Below are the code and all the weights of a small trained network. Each question names an input and a target symbol and asks about switching units off, where a switched-off unit gives its printed mean instead of its output.

import numpy as np


def w(rows, s, z=0):
    codes = np.array(rows[::2]) - 128.0
    scale = np.full(codes.shape[1], s)
    scale[-1] = z or s
    return codes * scale


def norm(h):
    return h / np.sqrt((h * h).mean(-1, keepdims=True) + 1e-5)


def f(y):
    return y / 2 * (1 + np.tanh(0.7978845608 * (y + 0.044715 * y**3)))


def softmax(a):
    e = np.exp(a - a.max(-1, keepdims=True))
    return e / e.sum(-1, keepdims=True)


def log_softmax(a):
    a = a - a.max(-1, keepdims=True)
    return a - np.log(np.exp(a).sum(-1, keepdims=True))


def net(x, mask):
    ids = ['ΞΣαβεθμω'.index(c) for c in x.split()]
    T = len(ids)
    res = E[ids] + P[:T]
    r = norm(res)
    for j in range(2):
        rows = slice(2 * j, 2 * j + 2)
        q, k, v = (r @ M[0][rows].T for M in (Q, K, V))
        z = softmax(np.where(np.tri(T) > 0, q @ k.T / 2**0.5, -1e9)) @ v
        o = O[0][rows]
        res = res + np.where(mask[j], z, o[:, -1]) @ o[:, :-1]
    y = f(norm(res) @ A[0][:, :-1].T + A[0][:, -1])
    res = res + np.where(mask[2:6], y, B[0][:, -1]) @ B[0][:, :-1]
    return log_softmax(norm(res)[-1] @ U[:, :-1].T + U[:, -1])


Q, K, V, O, A, B = {}, {}, {}, {}, {}, {}
E = w([
[98,185,116,73,133],'Ξ',
[192,58,114,79,133],'Σ',
[255,25,114,24,129],'α',
[103,132,131,159,221],'β',
[205,178,174,187,206],'ε',
[202,162,203,208,91],'θ',
[144,207,212,33,94],'μ',
[165,178,43,140,163],'ω',
],0.0093)
P = w([
[189,85,116,54,2],'0',
[124,158,137,112,70],'1',
[140,144,144,123,103],'2',
[163,142,164,115,153],'3',
[178,139,190,114,200],'4',
[204,135,214,97,236],'5',
[229,133,247,48,244],'6',
],0.0057)
Q[0] = w([
[33,61,93,112,116],'H0',
[29,83,83,192,62],'H0',
[253,224,235,22,242],'H1',
[64,131,32,45,127],'H1',
],0.017)
K[0] = w([
[53,95,141,148,124],'H0',
[52,85,107,135,67],'H0',
[165,127,254,120,171],'H1',
[197,146,79,141,172],'H1',
],0.021)
V[0] = w([
[152,141,6,109,86],'H0',
[164,189,86,183,180],'H0',
[178,100,104,173,46],'H1',
[136,121,32,151,181],'H1',
],0.021)
O[0] = w([
[27,70,160,49,248,76],'H0',
[109,15,191,74,116,253],'H0',
[189,67,143,218,67,110],'H1',
[89,173,210,204,182,54],'H1',
],0.011,0.016)
A[0] = w([
[133,93,52,56,52,135],'N0',
[195,111,164,27,136,132],'N1',
[126,237,133,70,186,2],'N2',
[5,94,157,19,110,112],'N3',
],0.012,0.0031)
B[0] = w([
[83,190,170,100,107,246],'N0',
[147,139,164,168,203,251],'N1',
[73,162,96,247,110,143],'N2',
[170,58,152,142,46,191],'N3',
],0.016,0.012)
U = w([
[93,51,164,91,140,171],'Ξ',
[204,147,106,125,195,162],'Σ',
[158,97,49,156,123,113],'α',
[75,175,124,195,131,213],'β',
[180,95,150,141,10,149],'ε',
[124,211,91,44,85,128],'θ',
[62,105,84,125,65,68],'μ',
[181,166,188,162,150,4],'ω',
],0.011,0.0041)

Each question gives the input, a string of symbols that net reads in full, and the target symbol t.
The units are the heads (2 rows each of Q, K, V and O) and the neurons (one row each of A and B). Each row of codes is followed by its name. A weight is (code - 128) times the scale printed after its matrix; where a second scale follows, it is the last column's (O, A, B and U).
mask holds one flag per unit, heads first, then neurons. A switched-off unit (its flag False) gives its mean, the last column of its rows in O or B, instead of its output. The means were averaged over made-up inputs and are rounded, as every weight is.
A unit's drop is (log p(t) with every unit on - log p(t) with that unit switched off) / (log p(t) with every unit on - log p(t) with every unit switched off).
The circuit of an input: a set's keep is (log p(t) with only the set's units on - log p(t) with every unit switched off) / (log p(t) with every unit on - log p(t) with every unit switched off). Starting from all 6 units, units are removed one at a time, each time the one whose removal leaves the highest keep (on an exact tie, the one counted first), for as long as the keep stays at least 0.8.
units of the circuit, in order: the units of the circuit, biggest drop first
k most important neurons: the k neurons with the biggest drops, biggest first
drop when u is switched off: that unit's drop, to one decimal
input μ β β μ ε ε β, target ω: units of the circuit, in order => [H1, H0, N1]
input ε β μ ε, target θ: units of the circuit, in order => [H1, N0]
input ω α β β, target β: units of the circuit, in order => [N2, H1]
input ε μ ω Σ ε Σ, target ω: units of the circuit, in order => [H1, N1]
input ω θ Ξ Ξ β α, target β: units of the circuit, in order => [H1, H0, N2]
input Σ μ α, target θ: units of the circuit, in order => [H0, N0]
input ε ε ε ε β ε, target Σ: 3 most important neurons => [N0, N3, N1]
input α θ α ε ε μ, target θ: units of the circuit, in order => [H1]
input β β μ, target θ: units of the circuit, in order => [H0, H1]
input α Σ β, target β: units of the circuit, in order => [H1, N2]
input ε ω α ε ε, target Σ: units of the circuit, in order => [H1, N0, H0, N3]
input Σ α μ θ, target θ: units of the circuit, in order => [H1, H0, N3]
input Ξ Σ Ξ, target α: 2 most important neurons => [N0, N1]
input μ α ε ε β, target ω: 2 most important neurons => [N3, N1]
input ω μ ω ε ε μ β, target θ: most important neuron => [N0]
input Σ Σ Ξ α, target Σ: 2 most important neurons => [N0, N3]
input μ Σ μ θ, target θ: 2 most important neurons => [N3, N0]
input Σ ω Σ β α, target β: drop when H1 is switched off => 0.6
input β Σ β Ξ, target β: drop when N2 is switched off => 0.4
input Σ Σ α, target Σ: drop when H0 is switched off => 0.9
